Here is a tiny trained network, its code and every weight. The questions are about switching its units off for an input and a target symbol, where a switched-off unit gives its printed mean instead of its output.

import numpy as np


def w(rows, s, z=0):
    codes = np.array(rows[::2]) - 128.0
    scale = np.full(codes.shape[1], s)
    scale[-1] = z or s
    return codes * scale


def f(y):
    return y / 2 * (1 + np.tanh(0.7978845608 * (y + 0.044715 * y**3)))


def softmax(a):
    e = np.exp(a - a.max(-1, keepdims=True))
    return e / e.sum(-1, keepdims=True)


def log_softmax(a):
    a = a - a.max(-1, keepdims=True)
    return a - np.log(np.exp(a).sum(-1, keepdims=True))


def net(x, mask):
    ids = ['ΓΘΠΣΦΨαβεηλμτ'.index(c) for c in x.split()]
    T = len(ids)
    res = E[ids] + P[:T]
    u = 0
    for l in range(2):
        q, k, v = (res @ M[l].T for M in (Q, K, V))
        z = softmax(np.where(np.tri(T) > 0, q @ k.T / 2**0.5, -1e9)) @ v
        res = res + np.where(mask[u], z, O[l][:, -1]) @ O[l][:, :-1]
        u += 1
        y = f(res @ A[l][:, :-1].T + A[l][:, -1])
        res = res + np.where(mask[u : u + 16], y, B[l][:, -1]) @ B[l][:, :-1]
        u += 16
    return log_softmax(res[-1] @ U[:, :-1].T + U[:, -1])


Q, K, V, O, A, B = {}, {}, {}, {}, {}, {}
E = w([
[80,188,54,194,84,160,136,26,121],'Γ',
[218,113,113,180,115,209,165,148,206],'Θ',
[92,88,110,199,202,143,170,186,88],'Π',
[77,152,18,187,147,38,166,111,136],'Σ',
[146,85,63,168,153,129,157,210,191],'Φ',
[181,192,76,175,56,122,179,104,164],'Ψ',
[145,133,95,143,97,238,95,57,206],'α',
[124,155,100,69,102,142,81,185,171],'β',
[76,136,161,189,169,213,145,51,71],'ε',
[135,130,110,241,124,162,217,85,111],'η',
[115,202,151,76,156,142,99,65,132],'λ',
[109,57,70,215,146,254,124,128,161],'μ',
[51,132,56,144,136,156,83,125,81],'τ',
],0.0064)
P = w([
[156,128,94,175,181,70,59,146,134],'0',
[154,109,102,92,125,131,156,179,82],'1',
[190,200,61,191,176,117,32,92,116],'2',
[122,88,121,65,118,119,176,146,129],'3',
[185,197,66,175,177,120,36,71,114],'4',
[87,69,138,36,91,112,197,113,172],'5',
[196,180,62,161,174,118,36,68,119],'6',
[46,52,151,2,60,108,231,76,223],'7',
[209,161,64,150,156,112,41,59,133],'8',
],0.0085)
Q[0] = w([
[117,141,140,115,150,151,135,116,125],'L0H1',
[111,122,2,94,170,161,160,76,158],'L0H1',
],0.055)
K[0] = w([
[124,102,151,147,115,120,126,126,132],'L0H1',
[28,48,160,23,59,137,252,99,134],'L0H1',
],0.042)
V[0] = w([
[120,236,90,57,94,4,122,90,95],'L0H1',
[243,120,118,101,117,94,138,199,205],'L0H1',
],0.011)
O[0] = w([
[37,254,97,177,180,177,156,188,163,2],'L0H1',
[174,150,58,34,136,132,192,92,132,84],'L0H1',
],0.0057,0.00067)
A[0] = w([
[140,150,151,87,151,170,67,102,115,2],'L0N1',
[158,127,156,153,199,54,143,166,156,11],'L0N2',
[119,137,201,72,143,111,149,138,64,106],'L0N3',
[148,136,147,177,175,142,127,102,150,70],'L0N4',
[154,127,174,118,128,119,246,159,90,97],'L0N5',
[115,81,123,140,157,66,187,187,131,86],'L0N6',
[152,179,136,140,67,130,117,99,108,45],'L0N7',
[137,161,150,85,100,180,154,178,120,51],'L0N8',
[120,165,154,108,108,137,140,120,51,93],'L0N9',
[137,113,154,187,123,84,46,112,145,71],'L0N10',
[139,130,127,123,113,126,133,126,131,115],'L0N11',
[147,174,149,147,146,110,87,140,169,85],'L0N12',
[78,91,129,134,100,141,142,148,58,74],'L0N13',
[126,116,124,143,156,81,120,91,108,51],'L0N14',
[81,92,131,60,132,112,104,217,112,116],'L0N15',
[154,142,131,121,96,139,141,127,124,86],'L0N16',
],0.013,0.0059)
B[0] = w([
[144,125,92,154,90,90,185,145,159,97],'L0N1',
[127,122,96,97,59,230,87,117,86,92],'L0N2',
[84,184,197,122,192,123,100,129,107,103],'L0N3',
[92,157,94,109,69,50,83,154,109,176],'L0N4',
[85,74,240,187,86,90,103,193,124,174],'L0N5',
[113,97,112,104,163,140,194,247,142,148],'L0N6',
[130,85,134,132,161,128,109,173,110,117],'L0N7',
[167,135,169,73,51,93,114,167,122,102],'L0N8',
[167,108,132,133,155,140,133,97,177,83],'L0N9',
[153,100,208,129,117,79,121,229,105,252],'L0N10',
[127,126,135,114,113,131,134,141,112,119],'L0N11',
[63,114,114,150,114,160,98,124,39,179],'L0N12',
[41,121,92,148,186,96,143,23,65,119],'L0N13',
[167,110,140,120,104,178,112,176,131,120],'L0N14',
[51,72,87,40,201,117,75,183,124,157],'L0N15',
[105,113,128,119,93,128,120,134,117,98],'L0N16',
],0.014,0.0024)
Q[1] = w([
[108,109,124,40,153,114,151,153,152],'L1H1',
[46,40,162,2,103,95,220,175,210],'L1H1',
],0.041)
K[1] = w([
[168,134,140,147,145,94,47,184,87],'L1H1',
[254,186,40,241,183,115,23,208,14],'L1H1',
],0.029)
V[1] = w([
[98,105,116,25,226,80,96,152,111],'L1H1',
[114,52,55,208,153,88,254,190,135],'L1H1',
],0.0093)
O[1] = w([
[72,60,118,89,197,103,131,161,129,196],'L1H1',
[100,104,140,80,86,161,254,195,198,253],'L1H1',
],0.0046,0.0045)
A[1] = w([
[58,113,205,227,159,104,107,142,88,131],'L1N1',
[89,194,72,107,201,190,84,78,109,104],'L1N2',
[140,61,212,136,202,185,89,26,98,73],'L1N3',
[189,202,100,119,105,203,172,40,150,109],'L1N4',
[163,182,227,138,255,111,128,72,195,146],'L1N5',
[158,181,133,11,77,104,65,189,137,1],'L1N6',
[185,180,137,214,113,101,2,95,164,45],'L1N7',
[115,215,52,223,150,127,189,154,188,107],'L1N8',
[186,37,230,185,88,102,128,104,104,27],'L1N9',
[59,228,176,189,143,125,89,109,79,60],'L1N10',
[125,93,206,146,157,163,210,115,120,23],'L1N11',
[166,206,188,38,167,141,100,136,211,166],'L1N12',
[29,192,151,172,211,120,139,182,129,53],'L1N13',
[243,105,210,78,64,143,120,94,176,62],'L1N14',
[173,210,174,188,24,134,121,191,158,131],'L1N15',
[202,74,67,58,131,192,173,47,123,60],'L1N16',
],0.0097,0.0068)
B[1] = w([
[116,145,142,192,172,133,82,124,192,254],'L1N1',
[122,61,108,106,149,65,127,73,148,203],'L1N2',
[128,202,132,86,122,148,195,191,132,154],'L1N3',
[96,124,236,84,124,47,77,116,121,183],'L1N4',
[124,161,150,155,76,134,138,120,39,143],'L1N5',
[65,115,143,121,127,209,69,93,166,145],'L1N6',
[119,108,144,113,148,210,151,114,1,202],'L1N7',
[32,142,138,110,42,179,130,118,142,207],'L1N8',
[113,34,91,136,68,194,142,59,176,199],'L1N9',
[129,107,192,70,129,233,115,182,195,185],'L1N10',
[138,143,188,158,152,141,80,117,111,148],'L1N11',
[189,115,110,158,168,172,128,112,50,160],'L1N12',
[174,166,52,146,86,119,99,132,85,216],'L1N13',
[171,178,93,128,85,115,24,186,107,184],'L1N14',
[141,194,136,142,145,45,210,97,167,240],'L1N15',
[179,159,100,101,183,175,145,111,211,171],'L1N16',
],0.016,0.0067)
U = w([
[153,130,143,140,101,130,134,89,30,250],'Γ',
[126,38,177,81,113,101,152,254,113,253],'Θ',
[108,94,147,194,137,144,135,65,166,91],'Π',
[128,131,89,80,136,185,185,120,188,91],'Σ',
[88,101,120,93,141,210,59,134,118,61],'Φ',
[172,85,121,127,37,145,89,153,144,90],'Ψ',
[94,149,110,190,140,83,39,188,128,155],'α',
[148,169,124,157,92,60,203,128,143,175],'β',
[76,178,53,124,64,165,119,142,120,75],'ε',
[62,134,177,84,91,103,101,106,135,118],'η',
[88,111,46,114,153,83,117,54,124,129],'λ',
[178,179,152,73,124,119,63,107,156,87],'μ',
[93,212,182,147,140,180,142,155,127,95],'τ',
],0.0045,0.0044)

Each question gives the input, a string of symbols that net reads in full, and the target symbol t.
The units are the heads (2 rows each of Q, K, V and O) and the neurons (one row each of A and B). Each row of codes is followed by its name. A weight is (code - 128) times the scale printed after its matrix; where a second scale follows, it is the last column's (O, A, B and U).
mask holds one flag per unit, layer by layer, with each layer's heads first. A switched-off unit (its flag False) gives its mean, the last column of its rows in O or B, instead of its output. The means were averaged over made-up inputs and are rounded, as every weight is.
A unit's drop is (log p(t) with every unit on - log p(t) with that unit switched off) / (log p(t) with every unit on - log p(t) with every unit switched off).
The circuit of an input: a set's keep is (log p(t) with only the set's units on - log p(t) with every unit switched off) / (log p(t) with every unit on - log p(t) with every unit switched off). Starting from the 12 units with the biggest drops (on a tie, the unit counted first), units are removed one at a time, each time the one whose removal leaves the highest keep (on an exact tie, the one counted first), for as long as the keep stays at least 0.8.
circuit, biggest first: the units of the circuit, biggest drop first
most important unit: the unit with the biggest drop
top k neurons: the k neurons with the biggest drops, biggest first
top k neurons in layer l: the k neurons of layer l with the biggest drops, biggest first
input Φ Σ Π, target ε: circuit, biggest first	L0H1, L1H1, L1N8, L1N13
input ε Φ Ψ β β Ψ λ λ, target Γ: most important unit	L1N12
input β η τ Θ, target Ψ: top 3 neurons	L0N5, L1N9, L1N14
input η Γ Ψ Γ τ ε Π, target Π: top 2 neurons	L0N10, L1N9
input ε β η η Π Σ, target ε: circuit, biggest first	L0H1, L1N8, L1N13, L0N6
input β η Ψ Ψ ε, target η: top 3 neurons	L1N4, L1N8, L0N10
input β Φ μ η η Φ ε λ Γ, target Φ: top 2 neurons in layer 1	L1N10, L1N7
input Γ Θ ε α, target μ: top 2 neurons	L1N16, L1N4
input β ε τ μ β Γ, target η: top 2 neurons in layer 0	L0N15, L0N10
input Φ β α Γ Θ α Π, target Γ: top 2 neurons in layer 0	L0N6, L0N15
input η λ Π, target Φ: top 2 neurons in layer 1	L1N10, L1N7
input λ η τ, target β: top 2 neurons	L1N15, L0N15
input Ψ Γ τ μ μ λ β Θ, target Ψ: top 2 neurons	L0N5, L1N14
input Ψ β Ψ Σ τ Π μ, target Θ: most important unit	L1H1
input τ Π Ψ α Φ α η α β, target Γ: top 2 neurons	L1N7, L0N6
input α Θ τ Γ η Γ, target η: top 3 neurons in layer 0	L0N10, L0N15, L0N6
input η η Ψ ε, target τ: top 2 neurons in layer 0	L0N3, L0N13
input τ η μ τ Σ τ Γ Ψ Σ, target η: top 3 neurons	L1N4, L1N8, L0N10
input η Ψ Φ, target η: top 2 neurons	L1N4, L1N8
input τ ε η Θ μ Φ Π Ψ μ, target η: top neuron	L1N4
input Π λ μ, target Φ: top 3 neurons in layer 1	L1N10, L1N7, L1N15
input α μ τ Γ μ, target τ: top 3 neurons in layer 1	L1N10, L1N15, L1N7
input Φ η Π τ Π Σ Γ Γ Ψ, target τ: top 3 neurons in layer 1	L1N10, L1N15, L1N7
input μ Φ Ψ Φ Π Γ Π η, target Π: top 2 neurons in layer 0	L0N5, L0N15
input Ψ τ Φ Φ α Γ Θ, target τ: top 3 neurons in layer 1	L1N10, L1N15, L1N7
